Below are the code and all the weights of a small trained network. Each question names an input and a target symbol and asks about switching units off, where a switched-off unit gives its printed mean instead of its output.

import numpy as np


def w(rows, s, z=0):
    codes = np.array(rows[::2]) - 128.0
    scale = np.full(codes.shape[1], s)
    scale[-1] = z or s
    return codes * scale


def f(y):
    return np.maximum(y, 0)


def softmax(a):
    e = np.exp(a - a.max(-1, keepdims=True))
    return e / e.sum(-1, keepdims=True)


def log_softmax(a):
    a = a - a.max(-1, keepdims=True)
    return a - np.log(np.exp(a).sum(-1, keepdims=True))


def net(x, mask):
    ids = ['βδηστφ'.index(c) for c in x.split()]
    T = len(ids)
    res = E[ids] + P[:T]
    r = res
    for j in range(2):
        rows = slice(2 * j, 2 * j + 2)
        q, k, v = (r @ M[0][rows].T for M in (Q, K, V))
        z = softmax(np.where(np.tri(T) > 0, q @ k.T / 2**0.5, -1e9)) @ v
        o = O[0][rows]
        res = res + np.where(mask[j], z, o[:, -1]) @ o[:, :-1]
    y = f(res @ A[0][:, :-1].T + A[0][:, -1])
    res = res + np.where(mask[2:26], y, B[0][:, -1]) @ B[0][:, :-1]
    return log_softmax(res[-1] @ U[:, :-1].T + U[:, -1])


Q, K, V, O, A, B = {}, {}, {}, {}, {}, {}
E = w([
[167,246,139,46],'β',
[17,129,45,207],'δ',
[231,81,223,254],'η',
[178,158,98,45],'σ',
[133,134,111,50],'τ',
[202,126,45,195],'φ',
],0.0083)
P = w([
[126,117,120,107],'0',
[122,129,145,126],'1',
[130,99,97,125],'2',
[128,154,139,135],'3',
[129,84,91,120],'4',
[128,167,144,148],'5',
[131,67,92,110],'6',
[125,180,142,161],'7',
[134,62,100,107],'8',
[120,159,134,162],'9',
[119,200,142,163],'10',
[134,9,89,83],'11',
[105,236,148,193],'12',
[167,16,113,74],'13',
],0.015)
Q[0] = w([
[104,198,152,126],'H0',
[141,167,206,150],'H0',
[148,157,119,63],'H1',
[158,15,31,7],'H1',
],0.012)
K[0] = w([
[117,73,88,107],'H0',
[189,38,66,110],'H0',
[112,128,114,194],'H1',
[116,254,151,195],'H1',
],0.012)
V[0] = w([
[213,147,133,11],'H0',
[95,198,192,171],'H0',
[150,226,160,42],'H1',
[2,164,95,88],'H1',
],0.0089)
O[0] = w([
[202,221,179,90,252],'H0',
[105,248,95,230,96],'H0',
[163,250,221,148,231],'H1',
[2,178,207,49,150],'H1',
],0.007,0.0029)
A[0] = w([
[71,145,179,78,118],'N0',
[136,111,139,225,68],'N1',
[106,114,89,180,139],'N2',
[112,92,78,196,221],'N3',
[82,102,75,140,127],'N4',
[161,146,150,120,116],'N5',
[173,111,116,114,147],'N6',
[167,155,120,155,255],'N7',
[131,169,108,158,208],'N8',
[69,95,96,151,119],'N9',
[69,77,122,112,90],'N10',
[112,162,123,54,200],'N11',
[109,173,80,132,189],'N12',
[66,124,109,194,227],'N13',
[106,172,140,110,165],'N14',
[147,56,100,179,5],'N15',
[58,153,97,208,178],'N16',
[128,124,144,237,150],'N17',
[56,149,117,69,122],'N18',
[154,154,157,243,46],'N19',
[38,135,146,197,119],'N20',
[112,189,60,129,169],'N21',
[134,89,102,172,132],'N22',
[171,76,166,2,32],'N23',
],0.0095,0.0026)
B[0] = w([
[77,114,45,128,195],'N0',
[109,23,167,103,164],'N1',
[125,166,223,112,165],'N2',
[121,185,159,143,191],'N3',
[183,155,137,162,166],'N4',
[128,173,112,128,197],'N5',
[231,154,118,123,172],'N6',
[136,146,110,196,242],'N7',
[98,124,137,209,202],'N8',
[165,145,146,173,164],'N9',
[148,118,132,147,155],'N10',
[52,94,157,122,254],'N11',
[50,115,144,199,195],'N12',
[113,255,180,131,185],'N13',
[62,153,132,136,212],'N14',
[104,167,145,93,156],'N15',
[155,154,149,96,188],'N16',
[166,45,180,94,186],'N17',
[88,58,41,119,183],'N18',
[162,28,81,71,182],'N19',
[184,151,133,90,172],'N20',
[68,114,139,217,207],'N21',
[101,170,155,124,159],'N22',
[192,108,180,22,215],'N23',
],0.0059,0.0052)
U = w([
[41,68,94,144,154],'β',
[124,147,151,89,3],'δ',
[185,191,127,90,53],'η',
[191,67,189,165,162],'σ',
[182,161,2,215,130],'τ',
[58,213,163,230,214],'φ',
],0.0075,0.0023)

Each question gives the input, a string of symbols that net reads in full, and the target symbol t.
The units are the heads (2 rows each of Q, K, V and O) and the neurons (one row each of A and B). Each row of codes is followed by its name. A weight is (code - 128) times the scale printed after its matrix; where a second scale follows, it is the last column's (O, A, B and U).
mask holds one flag per unit, heads first, then neurons. A switched-off unit (its flag False) gives its mean, the last column of its rows in O or B, instead of its output. The means were averaged over made-up inputs and are rounded, as every weight is.
A unit's drop is (log p(t) with every unit on - log p(t) with that unit switched off) / (log p(t) with every unit on - log p(t) with every unit switched off).
The circuit of an input: a set's keep is (log p(t) with only the set's units on - log p(t) with every unit switched off) / (log p(t) with every unit on - log p(t) with every unit switched off). Starting from the 12 units with the biggest drops (on a tie, the unit counted first), units are removed one at a time, each time the one whose removal leaves the highest keep (on an exact tie, the one counted first), for as long as the keep stays at least 0.8.
circuit, biggest first: the units of the circuit, biggest drop first
top k neurons: the k neurons with the biggest drops, biggest first
heads that matter: for each layer, one digit per head in row order, 1 if its drop is at least 0.15 and else 0, layers parted by /
drop when u is switched off: that unit's drop, to one decimal
input τ σ η δ η η η φ, target σ: circuit, biggest first => (N17, H1, N1)
input δ σ η σ β δ τ η τ β σ σ φ, target τ: circuit, biggest first => (H1)
input τ β η σ β σ β σ σ β β φ σ, target σ: circuit, biggest first => (H0, H1)
input σ β β σ β δ β, target β: heads that matter => 01
input δ σ η σ β β σ η σ β φ φ τ, target σ: heads that matter => 11
input η η δ φ β β β β β β φ τ β, target δ: circuit, biggest first => (H0, N23)
input β σ σ σ β δ σ β τ σ σ σ σ, target η: heads that matter => 10
input β β σ β β δ β τ τ τ β τ, target φ: circuit, biggest first => (H0, H1)
input τ τ η β τ τ φ σ η β β δ σ, target β: heads that matter => 11
input δ τ β σ β δ τ η, target σ: heads that matter => 00
input β τ σ β τ η σ β β β η η τ, target τ: heads that matter => 01
input β σ β β β δ τ σ δ β, target β: heads that matter => 11
input β σ τ δ β φ σ φ β η σ σ β, target η: drop when H0 is switched off => 2.4
input δ τ β σ σ β τ, target φ: drop when H0 is switched off => 0.8
input φ δ σ, target β: drop when N18 is switched off => 0.2
input τ τ φ φ δ β β φ τ δ σ δ τ, target β: top neuron => (N18)
